Here is a tiny trained network, its code and every weight. The questions are about switching its units off for an input and a class, where a switched-off unit gives its printed mean instead of its output.

import numpy as np


def w(rows, s, z=0):
    codes = np.array(rows[::2]) - 128.0
    scale = np.full(codes.shape[1], s)
    scale[-1] = z or s
    return codes * scale


def f(y):
    return y / 2 * (1 + np.tanh(0.7978845608 * (y + 0.044715 * y**3)))


def log_softmax(a):
    a = a - a.max(-1, keepdims=True)
    return a - np.log(np.exp(a).sum(-1, keepdims=True))


def net(x, mask):
    res = np.array(x, float).reshape(1, 8) / 4 @ E
    y = f(res @ A[0][:, :-1].T + A[0][:, -1])
    res = res + np.where(mask, y, B[0][:, -1]) @ B[0][:, :-1]
    return log_softmax(res[-1] @ U[:, :-1].T + U[:, -1])


A, B = {}, {}
E = w([
[125,128,130,128],'x0',
[61,60,182,48],'x1',
[125,129,131,127],'x2',
[112,127,141,130],'x3',
[140,120,131,135],'x4',
[136,128,119,121],'x5',
[236,214,254,91],'x6',
[71,228,124,187],'x7',
],0.009)
A[0] = w([
[61,176,47,254,151],'neuron 0',
[155,204,129,114,107],'neuron 1',
[64,30,64,159,254],'neuron 2',
[239,133,89,145,170],'neuron 3',
[129,135,180,61,98],'neuron 4',
[203,251,203,100,193],'neuron 5',
[25,227,201,110,180],'neuron 6',
[187,125,210,75,128],'neuron 7',
[176,48,74,91,146],'neuron 8',
[155,204,137,125,109],'neuron 9',
[178,113,213,82,126],'neuron 10',
[107,98,232,114,126],'neuron 11',
],0.0086,0.0072)
B[0] = w([
[194,202,6,107,215],'neuron 0',
[138,115,170,182,150],'neuron 1',
[118,79,63,142,248],'neuron 2',
[69,143,151,155,173],'neuron 3',
[161,153,98,95,143],'neuron 4',
[126,181,208,135,230],'neuron 5',
[128,140,132,172,188],'neuron 6',
[181,163,121,70,172],'neuron 7',
[96,71,140,170,169],'neuron 8',
[130,147,169,157,153],'neuron 9',
[172,150,127,53,167],'neuron 10',
[155,127,88,110,154],'neuron 11',
],0.011,0.013)
U = w([
[64,91,50,211,236],'0',
[219,193,33,43,94],'1',
[135,159,197,98,215],'2',
[126,183,186,212,2],'3',
[34,1,86,81,47],'4',
],0.0085,0.0083)

Each question gives the input, the list of numbers given to net, and the class t.
The units are the neurons (one row each of A and B). Each row of codes is followed by its name. A weight is (code - 128) times the scale printed after its matrix; where a second scale follows, it is the last column's (A, B and U).
mask holds one flag per neuron, in row order. A switched-off neuron (its flag False) gives its mean, the last column of its row in B, instead of its output. The means were averaged over made-up inputs and are rounded, as every weight is.
A unit's drop is (log p(t) with every unit on - log p(t) with that unit switched off) / (log p(t) with every unit on - log p(t) with every unit switched off).
The circuit of an input: a set's keep is (log p(t) with only the set's units on - log p(t) with every unit switched off) / (log p(t) with every unit on - log p(t) with every unit switched off). Starting from all 12 units, units are removed one at a time, each time the one whose removal leaves the highest keep (on an exact tie, the one counted first), for as long as the keep stays at least 0.8.
units of the circuit, in order: the units of the circuit, biggest drop first
most important unit: the unit with the biggest drop
top k neurons: the k neurons with the biggest drops, biggest first
drop of u: that unit's drop, to one decimal
input [0,-3,4,3,-3,7,1,3], class 3: most important unit => neuron 2
input [4,-2,4,-6,4,5,-3,4], class 1: top 2 neurons => [neuron 0; neuron 8]
input [-8,3,8,-1,-4,-1,-4,-3], class 4: units of the circuit, in order => [neuron 0; neuron 6]
input [6,5,-1,-6,-3,4,0,-8], class 4: top 3 neurons => [neuron 0; neuron 8; neuron 5]
input [3,-8,6,0,-4,-8,4,-1], class 2: top 3 neurons => [neuron 6; neuron 8; neuron 2]
input [-8,1,-2,5,7,6,-7,-6], class 4: top 2 neurons => [neuron 0; neuron 6]
input [-3,4,3,-2,-7,-7,0,-3], class 4: top 2 neurons => [neuron 0; neuron 5]
input [-8,4,-4,-4,-3,7,-5,-1], class 4: top 3 neurons => [neuron 0; neuron 6; neuron 5]
input [-2,-3,4,-4,-1,3,2,-6], class 2: top 2 neurons => [neuron 0; neuron 2]
input [4,4,-4,5,-4,1,0,-4], class 4: top 3 neurons => [neuron 0; neuron 5; neuron 8]
input [-2,3,3,4,5,0,-6,-3], class 4: top 3 neurons => [neuron 0; neuron 6; neuron 5]
input [-1,-7,-5,-4,1,7,4,-2], class 2: drop of neuron 6 => 0.1
input [8,-1,-8,4,-3,-7,-5,2], class 1: drop of neuron 1 => 0.2
input [6,-8,-2,0,-2,-8,3,-1], class 2: most important unit => neuron 6
input [1,-5,-8,-5,-3,-7,1,3], class 3: drop of neuron 10 => 0.2
